Here is a tiny trained network, its code and every weight. The questions are about switching its units off for an input and a class, where a switched-off unit gives its printed mean instead of its output.

import numpy as np


def w(rows, s, z=0):
    codes = np.array(rows[::2]) - 128.0
    scale = np.full(codes.shape[1], s)
    scale[-1] = z or s
    return codes * scale


def f(y):
    return np.maximum(y, 0)


def log_softmax(a):
    a = a - a.max(-1, keepdims=True)
    return a - np.log(np.exp(a).sum(-1, keepdims=True))


def net(x, mask):
    res = np.array(x, float).reshape(1, 4) / 4 @ E
    y = f(res @ A[0][:, :-1].T + A[0][:, -1])
    res = res + np.where(mask, y, B[0][:, -1]) @ B[0][:, :-1]
    return log_softmax(res[-1] @ U[:, :-1].T + U[:, -1])


A, B = {}, {}
E = w([
[175,191,133,94,150],'x0',
[180,117,178,139,44],'x1',
[96,241,128,149,124],'x2',
[85,131,244,94,168],'x3',
],0.011)
A[0] = w([
[124,116,194,111,172,254],'n0',
[117,53,24,150,189,212],'n1',
[145,91,95,111,121,98],'n2',
[143,117,138,116,91,246],'n3',
[64,255,153,219,73,214],'n4',
[203,97,184,103,71,103],'n5',
],0.012,0.0044)
B[0] = w([
[90,108,97,72,163,211],'n0',
[158,157,24,71,85,225],'n1',
[174,173,145,124,165,157],'n2',
[188,89,90,70,121,177],'n3',
[116,106,1,168,84,248],'n4',
[160,52,167,171,32,193],'n5',
],0.013)
U = w([
[75,109,147,117,112,70],'0',
[71,150,154,123,189,5],'1',
[120,136,126,157,130,56],'2',
[92,142,178,245,146,17],'3',
[154,216,3,146,119,241],'4',
[198,147,147,129,89,27],'5',
],0.011,0.0031)

Each question gives the input, the list of numbers given to net, and the class t.
The units are the neurons (one row each of A and B). Each row of codes is followed by its name. A weight is (code - 128) times the scale printed after its matrix; where a second scale follows, it is the last column's (A, B and U).
mask holds one flag per neuron, in row order. A switched-off neuron (its flag False) gives its mean, the last column of its row in B, instead of its output. The means were averaged over made-up inputs and are rounded, as every weight is.
A unit's drop is (log p(t) with every unit on - log p(t) with that unit switched off) / (log p(t) with every unit on - log p(t) with every unit switched off).
The circuit of an input: a set's keep is (log p(t) with only the set's units on - log p(t) with every unit switched off) / (log p(t) with every unit on - log p(t) with every unit switched off). Starting from all 6 units, units are removed one at a time, each time the one whose removal leaves the highest keep (on an exact tie, the one counted first), for as long as the keep stays at least 0.8.
units of the circuit, in order: the units of the circuit, biggest drop first
top k neurons: the k neurons with the biggest drops, biggest first
drop when u is switched off: that unit's drop, to one decimal
input [-2,5,1,5], class 2: units of the circuit, in order : n1
input [0,1,-2,1], class 0: top 2 neurons : n4, n1
input [2,-5,-8,7], class 1: units of the circuit, in order : n4, n5
input [-5,6,-5,-7], class 5: top 3 neurons : n4, n5, n0
input [7,1,-7,6], class 0: units of the circuit, in order : n0, n1
input [7,-5,-3,4], class 1: units of the circuit, in order : n4, n1
input [-2,-5,-7,7], class 1: top 3 neurons : n4, n5, n0
input [-1,-6,-8,8], class 1: units of the circuit, in order : n4, n5
input [8,3,1,4], class 5: top 2 neurons : n1, n5
input [8,4,1,6], class 5: top 2 neurons : n5, n1
input [7,-5,-2,4], class 1: top 2 neurons : n4, n1
input [6,0,-3,6], class 0: drop when n0 is switched off : 0.1
input [0,8,1,-1], class 5: drop when n5 is switched off : 0.2
input [-8,0,1,4], class 0: units of the circuit, in order : n1
input [-2,6,-5,-8], class 5: drop when n5 is switched off : 0.6
